Below are the code and all the weights of a small trained network. Each question names an input and a class and asks about switching units off, where a switched-off unit gives its printed mean instead of its output.

import numpy as np


def w(rows, s, z=0):
    codes = np.array(rows[::2]) - 128.0
    scale = np.full(codes.shape[1], s)
    scale[-1] = z or s
    return codes * scale


def f(y):
    return np.maximum(y, 0)


def log_softmax(a):
    a = a - a.max(-1, keepdims=True)
    return a - np.log(np.exp(a).sum(-1, keepdims=True))


def net(x, mask):
    res = np.array(x, float).reshape(1, 3) / 4 @ E
    y = f(res @ A[0][:, :-1].T + A[0][:, -1])
    res = res + np.where(mask, y, B[0][:, -1]) @ B[0][:, :-1]
    return log_softmax(res[-1] @ U[:, :-1].T + U[:, -1])


A, B = {}, {}
E = w([
[168,64,184,253,38,76,228],'x0',
[56,37,155,122,222,33,76],'x1',
[86,34,6,165,140,156,120],'x2',
],0.0071)
A[0] = w([
[121,159,164,59,182,149,40,87],'N0',
[176,213,70,199,159,254,201,80],'N1',
[217,122,153,197,144,48,183,111],'N2',
[205,119,139,141,141,181,112,70],'N3',
[164,157,119,124,82,220,129,109],'N4',
[69,70,81,171,32,123,196,90],'N5',
[153,94,26,174,157,124,146,91],'N6',
[65,62,183,129,146,85,120,240],'N7',
[118,205,108,93,90,160,119,151],'N8',
[95,153,62,134,183,132,156,20],'N9',
[90,104,127,129,175,56,95,254],'N10',
[78,187,104,65,160,207,88,138],'N11',
[112,50,164,137,110,119,181,21],'N12',
[122,150,149,101,167,141,181,52],'N13',
[35,130,78,74,126,93,81,254],'N14',
[130,97,167,131,67,74,185,119],'N15',
[197,118,76,93,79,220,177,104],'N16',
[151,125,88,74,172,172,95,106],'N17',
[123,108,84,93,170,151,111,254],'N18',
[186,200,229,100,126,43,113,152],'N19',
[112,179,120,93,31,175,193,129],'N20',
[126,135,73,107,116,153,86,59],'N21',
],0.0092,0.0022)
B[0] = w([
[169,145,161,200,53,212,56,238],'N0',
[86,77,236,91,205,141,79,254],'N1',
[126,148,128,242,111,163,47,240],'N2',
[73,122,131,115,96,112,121,157],'N3',
[53,85,207,119,221,168,119,219],'N4',
[95,154,145,185,9,152,149,248],'N5',
[3,239,64,233,90,68,147,209],'N6',
[31,105,240,98,121,208,136,240],'N7',
[32,147,151,154,70,155,150,210],'N8',
[74,203,137,179,100,103,99,164],'N9',
[16,83,210,85,116,252,191,238],'N10',
[114,130,97,184,72,224,74,255],'N11',
[88,109,127,95,93,133,70,195],'N12',
[141,226,143,156,118,142,128,144],'N13',
[45,122,161,205,120,213,144,243],'N14',
[116,108,113,219,63,215,37,223],'N15',
[22,92,214,81,139,149,163,235],'N16',
[117,132,104,218,11,212,108,209],'N17',
[55,115,100,163,117,208,138,216],'N18',
[5,206,66,138,85,135,210,247],'N19',
[38,98,224,158,116,176,129,234],'N20',
[105,156,147,179,85,144,114,176],'N21',
],0.0056,0.007)
U = w([
[88,93,178,117,118,127,86,178],'0',
[137,153,112,168,21,133,69,74],'1',
[90,180,99,154,57,116,137,253],'2',
[150,98,137,152,147,185,177,197],'3',
[191,84,98,104,143,138,161,2],'4',
[144,107,119,94,144,90,131,2],'5',
[131,99,110,108,183,10,100,2],'6',
[173,102,80,119,104,100,163,2],'7',
],0.012,0.0022)

Each question gives the input, the list of numbers given to net, and the class t.
The units are the neurons (one row each of A and B). Each row of codes is followed by its name. A weight is (code - 128) times the scale printed after its matrix; where a second scale follows, it is the last column's (A, B and U).
mask holds one flag per neuron, in row order. A switched-off neuron (its flag False) gives its mean, the last column of its row in B, instead of its output. The means were averaged over made-up inputs and are rounded, as every weight is.
A unit's drop is (log p(t) with every unit on - log p(t) with that unit switched off) / (log p(t) with every unit on - log p(t) with every unit switched off).
The circuit of an input: a set's keep is (log p(t) with only the set's units on - log p(t) with every unit switched off) / (log p(t) with every unit on - log p(t) with every unit switched off). Starting from the 12 units with the biggest drops (on a tie, the unit counted first), units are removed one at a time, each time the one whose removal leaves the highest keep (on an exact tie, the one counted first), for as long as the keep stays at least 0.8.
units of the circuit, in order: the units of the circuit, biggest drop first
most important unit: the unit with the biggest drop
top k neurons: the k neurons with the biggest drops, biggest first
drop when u is switched off: that unit's drop, to one decimal
input [0,3,6], class 2: units of the circuit, in order	(N6; N1)
input [2,-2,-2], class 3: units of the circuit, in order	(N6; N5; N12)
input [-3,4,-6], class 2: most important unit	N19
input [-7,3,-1], class 1: units of the circuit, in order	(N0; N17)
input [4,-8,-7], class 0: units of the circuit, in order	(N1; N4)
input [6,4,4], class 1: units of the circuit, in order	(N5; N15)
input [-3,7,-8], class 2: top 3 neurons	(N19; N1; N4)
input [7,-8,5], class 0: top 3 neurons	(N1; N16; N4)
input [-3,3,-4], class 2: top 3 neurons	(N1; N19; N4)
input [-8,6,-8], class 1: top 2 neurons	(N0; N11)
input [2,5,8], class 2: top 4 neurons	(N6; N1; N5; N4)
input [-1,5,6], class 2: top 4 neurons	(N6; N1; N4; N16)
input [-2,2,-1], class 3: top 2 neurons	(N6; N5)
input [2,4,7], class 2: units of the circuit, in order	(N6)
input [-4,1,-8], class 2: top 3 neurons	(N19; N15; N2)
input [-5,3,-1], class 1: drop when N15 is switched off	-0.1
input [-6,0,2], class 1: drop when N19 is switched off	0.1
input [-8,7,7], class 1: drop when N3 is switched off	0.0
input [6,4,-1], class 1: drop when N17 is switched off	-0.2
